Below is a small trained network, with its code and all its weights. Each question gives an input and a class and asks what happens when units are switched off, that is, made to give their printed mean instead of their output.

import numpy as np


def w(rows, s, z=0):
    codes = np.array(rows[::2]) - 128.0
    scale = np.full(codes.shape[1], s)
    scale[-1] = z or s
    return codes * scale


def f(y):
    return np.maximum(y, 0)


def log_softmax(a):
    a = a - a.max(-1, keepdims=True)
    return a - np.log(np.exp(a).sum(-1, keepdims=True))


def net(x, mask):
    res = np.array(x, float).reshape(1, 5) / 4 @ E
    y = f(res @ A[0][:, :-1].T + A[0][:, -1])
    res = res + np.where(mask, y, B[0][:, -1]) @ B[0][:, :-1]
    return log_softmax(res[-1] @ U[:, :-1].T + U[:, -1])


A, B = {}, {}
E = w([
[195,166,110,90,158,102,111,104,160,141,254,153],'x0',
[101,121,137,76,80,103,214,169,138,58,92,203],'x1',
[131,64,140,161,75,168,155,129,118,95,112,137],'x2',
[83,117,159,150,113,34,73,92,241,142,137,111],'x3',
[129,133,126,150,165,143,107,38,83,177,101,97],'x4',
],0.012)
A[0] = w([
[203,202,115,48,192,182,29,81,99,223,161,100,254],'n0',
[77,30,118,196,96,162,110,128,58,108,105,149,246],'n1',
[47,184,208,153,102,101,30,112,220,171,136,86,237],'n2',
[157,108,110,104,95,91,174,163,119,62,83,165,195],'n3',
[118,151,200,76,66,132,198,198,112,48,153,210,227],'n4',
[111,3,243,187,99,116,161,148,125,128,47,93,235],'n5',
],0.0074,0.0022)
B[0] = w([
[190,124,177,212,184,145,196,103,114,149,204,152,254],'n0',
[190,206,112,140,60,101,162,134,65,172,70,125,202],'n1',
[95,83,161,80,125,254,174,74,214,132,92,70,218],'n2',
[46,127,57,123,80,84,205,113,167,154,147,154,190],'n3',
[65,250,69,66,104,81,157,192,168,111,157,175,220],'n4',
[139,84,151,63,1,70,34,94,57,111,51,84,219],'n5',
],0.0097,0.015)
U = w([
[86,169,72,88,144,108,126,211,150,110,148,166,144],'0',
[245,144,139,192,255,202,174,115,59,165,203,123,247],'1',
[137,82,122,121,110,92,79,121,55,137,39,78,27],'2',
[125,21,178,114,183,197,112,89,202,146,114,51,85],'3',
],0.0074,0.0013)

Each question gives the input, the list of numbers given to net, and the class t.
The units are the neurons (one row each of A and B). Each row of codes is followed by its name. A weight is (code - 128) times the scale printed after its matrix; where a second scale follows, it is the last column's (A, B and U).
mask holds one flag per neuron, in row order. A switched-off neuron (its flag False) gives its mean, the last column of its row in B, instead of its output. The means were averaged over made-up inputs and are rounded, as every weight is.
A unit's drop is (log p(t) with every unit on - log p(t) with that unit switched off) / (log p(t) with every unit on - log p(t) with every unit switched off).
The circuit of an input: a set's keep is (log p(t) with only the set's units on - log p(t) with every unit switched off) / (log p(t) with every unit on - log p(t) with every unit switched off). Starting from all 6 units, units are removed one at a time, each time the one whose removal leaves the highest keep (on an exact tie, the one counted first), for as long as the keep stays at least 0.8.
circuit, biggest first: the units of the circuit, biggest drop first
k most important neurons: the k neurons with the biggest drops, biggest first
drop when u is switched off: that unit's drop, to one decimal
input [-1,-3,0,-7,-5], class 0: 2 most important neurons : [n0; n4]
input [5,2,-8,3,-4], class 1: circuit, biggest first : [n5; n3]
input [3,5,2,-5,6], class 0: circuit, biggest first : [n0; n4]
input [-2,-5,-4,-4,-8], class 1: most important neuron : [n5]
input [8,0,4,7,-6], class 3: 2 most important neurons : [n2; n1]
input [-5,-4,-8,0,4], class 1: 2 most important neurons : [n0; n5]
input [6,5,-3,1,4], class 1: drop when n5 is switched off : 0.1
input [5,5,-2,2,6], class 1: drop when n5 is switched off : 0.2
input [-3,-8,8,2,2], class 2: 2 most important neurons : [n5; n1]
input [3,-1,-1,4,0], class 3: drop when n2 is switched off : 0.4
